Below are the code and all the weights of a small trained network. Each question names an input and a target symbol and asks about switching units off, where a switched-off unit gives its printed mean instead of its output.

import numpy as np


def w(rows, s, z=0):
    codes = np.array(rows[::2]) - 128.0
    scale = np.full(codes.shape[1], s)
    scale[-1] = z or s
    return codes * scale


def f(y):
    return np.maximum(y, 0)


def softmax(a):
    e = np.exp(a - a.max(-1, keepdims=True))
    return e / e.sum(-1, keepdims=True)


def log_softmax(a):
    a = a - a.max(-1, keepdims=True)
    return a - np.log(np.exp(a).sum(-1, keepdims=True))


def net(x, mask):
    ids = ['ΓΛΣΦαβδεζθμξπψ'.index(c) for c in x.split()]
    T = len(ids)
    res = E[ids] + P[:T]
    q, k, v = (res @ M[0].T for M in (Q, K, V))
    z = softmax(np.where(np.tri(T) > 0, q @ k.T / 2**0.5, -1e9)) @ v
    res = res + np.where(mask[0], z, O[0][:, -1]) @ O[0][:, :-1]
    y = f(res @ A[0][:, :-1].T + A[0][:, -1])
    res = res + np.where(mask[1:17], y, B[0][:, -1]) @ B[0][:, :-1]
    return log_softmax(res[-1] @ U[:, :-1].T + U[:, -1])


Q, K, V, O, A, B = {}, {}, {}, {}, {}, {}
E = w([
[137,42,179],'Γ',
[190,148,104],'Λ',
[149,172,174],'Σ',
[160,254,99],'Φ',
[127,78,180],'α',
[126,84,178],'β',
[111,81,192],'δ',
[89,202,100],'ε',
[96,61,105],'ζ',
[174,147,105],'θ',
[41,133,103],'μ',
[157,173,175],'ξ',
[134,63,178],'π',
[120,94,186],'ψ',
],0.01)
P = w([
[105,112,255],'0',
[126,122,185],'1',
[128,123,171],'2',
[130,119,158],'3',
[130,116,145],'4',
[136,114,134],'5',
[134,111,122],'6',
[133,110,111],'7',
[134,103,95],'8',
[138,103,85],'9',
[140,94,69],'10',
[139,95,69],'11',
],0.006)
Q[0] = w([
[149,1,159],'h1',
[84,6,158],'h1',
],0.04)
K[0] = w([
[150,146,5],'h1',
[105,99,9],'h1',
],0.029)
V[0] = w([
[109,249,128],'h1',
[8,91,125],'h1',
],0.016)
O[0] = w([
[63,211,195,4],'h1',
[76,152,2,252],'h1',
],0.012,0.0032)
A[0] = w([
[120,63,151,15],'n1',
[129,128,150,43],'n2',
[124,129,148,56],'n3',
[85,60,124,27],'n4',
[243,202,129,113],'n5',
[64,194,92,156],'n6',
[141,77,186,162],'n7',
[123,130,154,40],'n8',
[49,96,157,43],'n9',
[178,179,76,91],'n10',
[81,136,95,254],'n11',
[130,67,101,122],'n12',
[124,82,144,42],'n13',
[162,250,85,156],'n14',
[163,237,82,52],'n15',
[75,201,74,35],'n16',
],0.012,0.0041)
B[0] = w([
[84,190,68,149],'n1',
[159,95,111,136],'n2',
[144,95,107,136],'n3',
[77,52,58,180],'n4',
[154,68,14,161],'n5',
[216,194,116,183],'n6',
[65,175,70,185],'n7',
[152,80,97,139],'n8',
[90,39,177,152],'n9',
[69,195,149,177],'n10',
[141,201,217,235],'n11',
[202,91,189,254],'n12',
[99,167,81,142],'n13',
[2,134,178,169],'n14',
[100,18,186,148],'n15',
[179,69,19,167],'n16',
],0.027,0.0075)
U = w([
[208,26,189,143],'Γ',
[140,107,70,64],'Λ',
[116,128,120,150],'Σ',
[117,130,114,55],'Φ',
[132,149,144,91],'α',
[128,141,134,142],'β',
[99,239,255,171],'δ',
[120,140,130,140],'ε',
[136,127,96,202],'ζ',
[143,76,49,2],'θ',
[91,185,111,171],'μ',
[89,170,74,137],'ξ',
[210,213,98,129],'π',
[34,82,189,108],'ψ',
],0.0052,0.0032)

Each question gives the input, a string of symbols that net reads in full, and the target symbol t.
The units are the heads (2 rows each of Q, K, V and O) and the neurons (one row each of A and B). Each row of codes is followed by its name. A weight is (code - 128) times the scale printed after its matrix; where a second scale follows, it is the last column's (O, A, B and U).
mask holds one flag per unit, heads first, then neurons. A switched-off unit (its flag False) gives its mean, the last column of its rows in O or B, instead of its output. The means were averaged over made-up inputs and are rounded, as every weight is.
A unit's drop is (log p(t) with every unit on - log p(t) with that unit switched off) / (log p(t) with every unit on - log p(t) with every unit switched off).
The circuit of an input: a set's keep is (log p(t) with only the set's units on - log p(t) with every unit switched off) / (log p(t) with every unit on - log p(t) with every unit switched off). Starting from the 12 units with the biggest drops (on a tie, the unit counted first), units are removed one at a time, each time the one whose removal leaves the highest keep (on an exact tie, the one counted first), for as long as the keep stays at least 0.8.
circuit, biggest first: the units of the circuit, biggest drop first
most important unit: the unit with the biggest drop
top k neurons: the k neurons with the biggest drops, biggest first
drop of u: that unit's drop, to one decimal
input θ ζ Φ β α Γ, target ψ: most important unit -> h1
input Γ ζ α ξ μ δ π ζ Λ ξ Σ, target Γ: circuit, biggest first -> h1, n12
input μ Σ β β Σ ζ Γ β δ, target Γ: circuit, biggest first -> h1, n12
input Λ ζ Λ ε ζ ξ Λ π β α, target ξ: circuit, biggest first -> h1, n7, n12, n1
input ζ ζ π ξ θ Γ θ Σ β Γ Φ α, target ψ: circuit, biggest first -> h1, n9, n6
input Λ Λ ξ Σ ξ π ψ π μ Γ, target π: circuit, biggest first -> h1, n6, n16, n11
input Γ μ Λ, target Γ: circuit, biggest first -> h1, n12
input ψ Λ ψ δ Φ π μ, target π: circuit, biggest first -> n6, h1
input Σ Λ ε, target δ: top 3 neurons -> n14, n4, n6
input δ α ε, target δ: circuit, biggest first -> n14, n4
input θ Γ Γ Γ μ π Γ ξ ψ β, target π: circuit, biggest first -> h1, n6
input β Γ θ δ ζ ζ β ψ Γ ξ ξ ψ, target Γ: circuit, biggest first -> n12, h1
input β ζ ε π Γ π δ Γ Γ δ, target δ: circuit, biggest first -> h1, n4
input μ π ψ, target π: circuit, biggest first -> n6, h1
input δ α ζ ζ Σ ζ Λ, target δ: most important unit -> n10
input ζ ε π, target δ: top 2 neurons -> n4, n5
input ψ Λ ξ β, target ξ: circuit, biggest first -> h1, n7, n12, n11
input Σ ξ α δ Φ π, target ψ: circuit, biggest first -> h1, n9, n11
input β ζ Γ Λ β, target ξ: top 4 neurons -> n7, n12, n11, n1
input Λ Λ δ ξ ε ψ δ δ, target δ: circuit, biggest first -> h1
input Γ π ζ ζ ψ ξ, target Γ: top 2 neurons -> n12, n7
input Γ β α ξ α ξ ξ Γ δ Λ Γ, target ξ: top 2 neurons -> n7, n1
input ζ ψ ψ, target Γ: top 4 neurons -> n12, n7, n14, n1
input α δ Φ Γ β, target ψ: top 2 neurons -> n9, n7
input ξ π ψ ζ ξ μ ξ ζ α, target Γ: top 3 neurons -> n12, n7, n14
input α ε ζ μ θ μ Σ β, target π: top 2 neurons -> n6, n16
input Σ δ ε α Σ Γ π ξ β, target δ: drop of h1 -> 0.8
input β δ ξ θ β ε θ μ ζ μ δ, target π: top neuron -> n6
input ξ β θ δ μ δ, target π: drop of n6 -> 0.8
input α ζ π π, target Γ: drop of n7 -> 0.4
